Below are the code and all the weights of a small trained network. Each question names an input and a class and asks about switching units off, where a switched-off unit gives its printed mean instead of its output.

import numpy as np


def w(rows, s, z=0):
    codes = np.array(rows[::2]) - 128.0
    scale = np.full(codes.shape[1], s)
    scale[-1] = z or s
    return codes * scale


def norm(h):
    return h / np.sqrt((h * h).mean(-1, keepdims=True) + 1e-5)


def f(y):
    return np.maximum(y, 0)


def log_softmax(a):
    a = a - a.max(-1, keepdims=True)
    return a - np.log(np.exp(a).sum(-1, keepdims=True))


def net(x, mask):
    res = np.array(x, float).reshape(1, 6) / 4 @ E
    u = 0
    for l in range(3):
        y = f(norm(res) @ A[l][:, :-1].T + A[l][:, -1])
        res = res + np.where(mask[u : u + 6], y, B[l][:, -1]) @ B[l][:, :-1]
        u += 6
    return log_softmax(norm(res)[-1] @ U[:, :-1].T + U[:, -1])


A, B = {}, {}
E = w([
[134,129,128,127,128,116],'x0',
[64,39,159,146,5,127],'x1',
[51,235,125,107,118,208],'x2',
[3,137,176,118,160,81],'x3',
[174,113,153,1,115,133],'x4',
[125,132,143,130,128,110],'x5',
],0.0067)
A[0] = w([
[155,161,110,116,233,164,1],'0.n1',
[181,113,155,255,154,182,142],'0.n2',
[138,108,176,158,38,189,108],'0.n3',
[186,179,117,85,80,156,172],'0.n4',
[72,247,102,96,111,109,83],'0.n5',
[153,160,118,140,217,154,114],'0.n6',
],0.0094,0.0049)
B[0] = w([
[216,229,174,108,100,92,199],'0.n1',
[66,126,132,150,175,155,239],'0.n2',
[122,233,78,143,38,88,213],'0.n3',
[2,99,116,93,230,171,253],'0.n4',
[112,136,73,139,118,246,229],'0.n5',
[202,121,106,148,14,122,227],'0.n6',
],0.0087,0.0048)
A[1] = w([
[52,174,123,133,113,60,245],'1.n1',
[128,72,148,133,169,64,16],'1.n2',
[205,16,146,141,132,79,69],'1.n3',
[117,106,99,155,60,116,251],'1.n4',
[111,157,12,179,157,80,181],'1.n5',
[109,78,136,2,162,116,9],'1.n6',
],0.0094,0.0013)
B[1] = w([
[181,104,135,76,161,84,255],'1.n1',
[6,156,110,138,75,101,190],'1.n2',
[88,135,19,108,165,131,237],'1.n3',
[159,162,143,122,161,165,230],'1.n4',
[147,98,172,76,149,136,251],'1.n5',
[146,88,208,158,185,136,251],'1.n6',
],0.011,0.0043)
A[2] = w([
[222,94,125,170,133,159,96],'2.n1',
[120,130,62,110,167,245,253],'2.n2',
[78,68,139,148,32,118,53],'2.n3',
[113,107,122,131,19,116,56],'2.n4',
[113,156,158,225,141,130,65],'2.n5',
[195,163,143,103,75,117,134],'2.n6',
],0.011,0.0019)
B[2] = w([
[102,139,104,63,81,93,155],'2.n1',
[112,55,138,129,90,58,246],'2.n2',
[157,208,126,81,114,81,144],'2.n3',
[255,185,121,192,152,218,142],'2.n4',
[163,68,235,168,206,163,141],'2.n5',
[165,84,191,117,75,104,155],'2.n6',
],0.01,0.012)
U = w([
[243,229,133,105,96,119,141],'0',
[125,70,165,102,100,97,176],'1',
[103,82,152,96,107,84,148],'2',
[141,64,197,124,174,143,4],'3',
[56,154,8,136,109,142,147],'4',
],0.011,0.0016)

Each question gives the input, the list of numbers given to net, and the class t.
The units are the neurons (one row each of A and B). Each row of codes is followed by its name. A weight is (code - 128) times the scale printed after its matrix; where a second scale follows, it is the last column's (A, B and U).
mask holds one flag per neuron, layer by layer. A switched-off neuron (its flag False) gives its mean, the last column of its row in B, instead of its output. The means were averaged over made-up inputs and are rounded, as every weight is.
A unit's drop is (log p(t) with every unit on - log p(t) with that unit switched off) / (log p(t) with every unit on - log p(t) with every unit switched off).
The circuit of an input: a set's keep is (log p(t) with only the set's units on - log p(t) with every unit switched off) / (log p(t) with every unit on - log p(t) with every unit switched off). Starting from the 12 units with the biggest drops (on a tie, the unit counted first), units are removed one at a time, each time the one whose removal leaves the highest keep (on an exact tie, the one counted first), for as long as the keep stays at least 0.8.
units of the circuit, in order: the units of the circuit, biggest drop first
k most important neurons: the k neurons with the biggest drops, biggest first
top k neurons in layer l: the k neurons of layer l with the biggest drops, biggest first
input [5,1,-7,-3,1,3], class 4: units of the circuit, in order -> 1.n3
input [7,1,-8,6,7,-7], class 4: 3 most important neurons -> 1.n3, 1.n2, 0.n4
input [-6,3,5,2,-7,6], class 3: 2 most important neurons -> 2.n5, 1.n3
input [3,-3,0,-1,7,1], class 3: units of the circuit, in order -> 0.n4, 1.n6
input [4,-6,4,6,-3,4], class 0: units of the circuit, in order -> 0.n1, 0.n4
input [-1,7,-5,6,3,-3], class 0: units of the circuit, in order -> 0.n4, 2.n3, 2.n4
input [2,-3,7,-7,-6,3], class 2: units of the circuit, in order -> 2.n2, 1.n5
input [7,-7,-4,4,-2,4], class 0: units of the circuit, in order -> 2.n2, 0.n6
input [-5,8,6,-1,7,-6], class 0: units of the circuit, in order -> 0.n3, 2.n4
input [6,0,-4,3,3,1], class 4: 4 most important neurons -> 1.n3, 0.n4, 1.n2, 2.n2
input [2,-5,-3,-8,-7,-1], class 2: units of the circuit, in order -> 2.n1, 1.n5, 2.n2
input [8,-6,5,-3,7,6], class 3: 3 most important neurons -> 0.n4, 0.n3, 1.n6
input [4,3,-7,4,-1,3], class 4: units of the circuit, in order -> 1.n3, 1.n2, 2.n2
input [7,6,5,-3,-8,5], class 3: units of the circuit, in order -> 2.n5
input [7,1,4,-6,-6,6], class 1: 3 most important neurons -> 2.n2, 1.n6, 1.n5
input [-2,-4,-3,-1,1,-2], class 0: 2 most important neurons -> 0.n1, 2.n2
input [6,6,-4,5,-6,2], class 0: top 3 neurons in layer 2 -> 2.n3, 2.n2, 2.n4
input [4,7,-3,-2,-2,0], class 0: 2 most important neurons -> 0.n3, 2.n4
input [1,-6,2,-6,5,8], class 1: units of the circuit, in order -> 0.n4, 2.n2
input [-5,-7,2,3,3,-3], class 0: units of the circuit, in order -> 0.n1
input [3,-7,-8,1,-5,0], class 4: top 2 neurons in layer 1 -> 1.n3, 1.n6
input [0,8,3,1,-8,2], class 0: top 2 neurons in layer 0 -> 0.n3, 0.n4
input [7,4,-1,0,2,0], class 0: top 3 neurons in layer 0 -> 0.n3, 0.n4, 0.n2
